[128 = 0]

[143 160 143 120 106 176 133 164 136  88 139 122 183 149 128 129 174 107
 113 120 141 122 138 139 135] | [49]
[160 168 174 130 177 205 143 148 123  54 179  91 162 221 158 112 163 148
 143  84 125 114 130 145 152] | [45]
[135 163 122 129 103 147 130 123 161  97 126  97 111 123 129 130 139 118
 101 137 114 124 106 123 153] | [48]
[ 91 140 119 136 103 168 142 104 141  69 153  90 136 207 141 146 114 151
 196 146 138 137 115 144 141] | [49]
[122 133 119 161 152 156 143 112  70  98 134 124 139 177 151 139  48 153
 113 114 134 159 120 123 122] | [33]
[ 94 166 156 148 143 144 156 145 129 136 133 137 127 164 176 119 126  68
 117 116 136 112 126 148 140] | [42]
[132 144 151 134 152 229 125 110 110  82  79 164  85 145  87 121 143 173
 112  56  80  99 106 183 156] | [49]
[134 139 173 156 171 210 158  94  67  56  67 147  96 177 159 104  93 121
  97 105 101 131 135 184 152] | [39]
[ 99  89 141 152 114 157 120 140 106  75  91 134 150  85 171 137  75 125
 126 125 110 119 110 163 113] | [47]
[132 132  72 102 120 116 131 122 139 133 174  95 137 131 131 114 108 159
 147 149 123 141 127 114 125] | [49]
[149 138 143 107 116 226 102 106 165  86 102 129 130  92 110 152 155 105
 105 144 110 111  87 156 142] | [47]
[115 167 146 145 128 187 139 132  85 122 147 140 196 132 168 123   4 116
 138 122 135 110 119 111 127] | [39]
[137 164 166 116 151 217 112  99 115  55 105 130  96 119 109 112  73 167
  80 103 110 142 101 193 155] | [49]
[112 115 136 161 134 219 134 115  68  51 120 102 148 151 137 131  63 168
 107 107  52 130 105 179 141] | [47]
[122 136 171 119  85 136 110 141 155 103 126  99 147  99 142 139 104  66
 126 167 167 140 112 116 128] | [48]
[160 161 139  95 104 147 119 100 167 130 100 118 106  86 118 124 115 103
 117 138 138 103 120 127 127] | [48]
[129 162 149 130 157 206 117 119 102  81 119 123 131 145 131 121  66 163
  97  94 110 122  81 163 145] | [49]
[128 165  90 134  93 144 127 116 157 132  88  74  93 121 127 130  13 123
 100 133 148 130 120 119 135] | [48]
[120  49 122 141 111 137 142 115 129 106  71 133 147 124 158 128 147 118
 107 173 138 150 131 147 135] | [39]
[135 100 142  94  96 125 106 111 172  99 110 106 115  81 122 138 152 139
 108 146 127 116 115 136 135] | [48]
[146 161 100 123 120 104 122 113 175 186  80 166  56 127 101 130 143 136
 157  91  97  92  97 106 110] | [33]
[144 175 160  96 153 202 147 146 112  95 133 142 154 205 175 116 135 104
 123  95 115  99 123 144 145] | [39]
[151 185 139 120 124 190 154 129 160 134 126 113 142 156 168 123  61  65
 117 120 137 122 146 105 130] | [47]
[112 124 157 129 156 132 104 149  96  81 166 125 160 109  89  83 188 180
 131 134 149 132  85 167 127] | [49]
[137 179 139 111 140 181 121 131 108  87 179 117 145 128 113 118  72 125
  93 140 132 122 109 135 138] | [33]
[168 123 113 127 145 156 112 104 124  92 153 112 119 132 108 115 152 170
 116 129 110 134 144 184 130] | [49]
[179 203 172 135 160 235 128 127 107  79 158 121 132 186 153 131  92 134
 125  85  95 117 102 139 167] | [39]
[158 143 147 119 127  92 125 109 144 133 132 119  81 109 131 112 131  81
 126 117 133 120 127 123 153] | [33]
[149 133 138 115 110 185 130 133 156  76 174  86 194 147 133 122 171 125
 108 158 165 128 143 137 167] | [49]
[125 130 139 125 123 167 133 137 128 121 102 136 144 130 158 142 111  99
 140 132 124 127 124 133 124] | [47]
[140 119 166 109 110 166 102 118 141  52 133 123 131  93 104 126 168 166
 103 130 125 122 122 159 160] | [49]
[123 120 172 117 107 157 106 152 117  74 175 121 163  71 124 117  75 156
 144 141 131 127  88 155 139] | [48]
[155 180 137 131 144 169 138 124 102 110 116 119 141 169 211 149  40 114
 194 116  98 139 120 125 113] | [39]
[146 117 161 138 154 213 112 108 117  58 129 106 121 142  99 132 143 179
 103 105 126 124 113 164 145] | [49]
[118 122 143 113 115 127 127 125 157 130 112 103 144  98 110 118 118 110
  99 146 164 119 121 146 134] | [48]
[132  95 156 159 152 194 127 118  93  11 133 107 143 154 186 140  82 131
 121 131 155 147 133 165 151] | [39]
[114 100 142 146 124 159 123 128 136 117  73 102 124  98 100 113  77 139
  63 162 122 141  38 160 135] | [48]
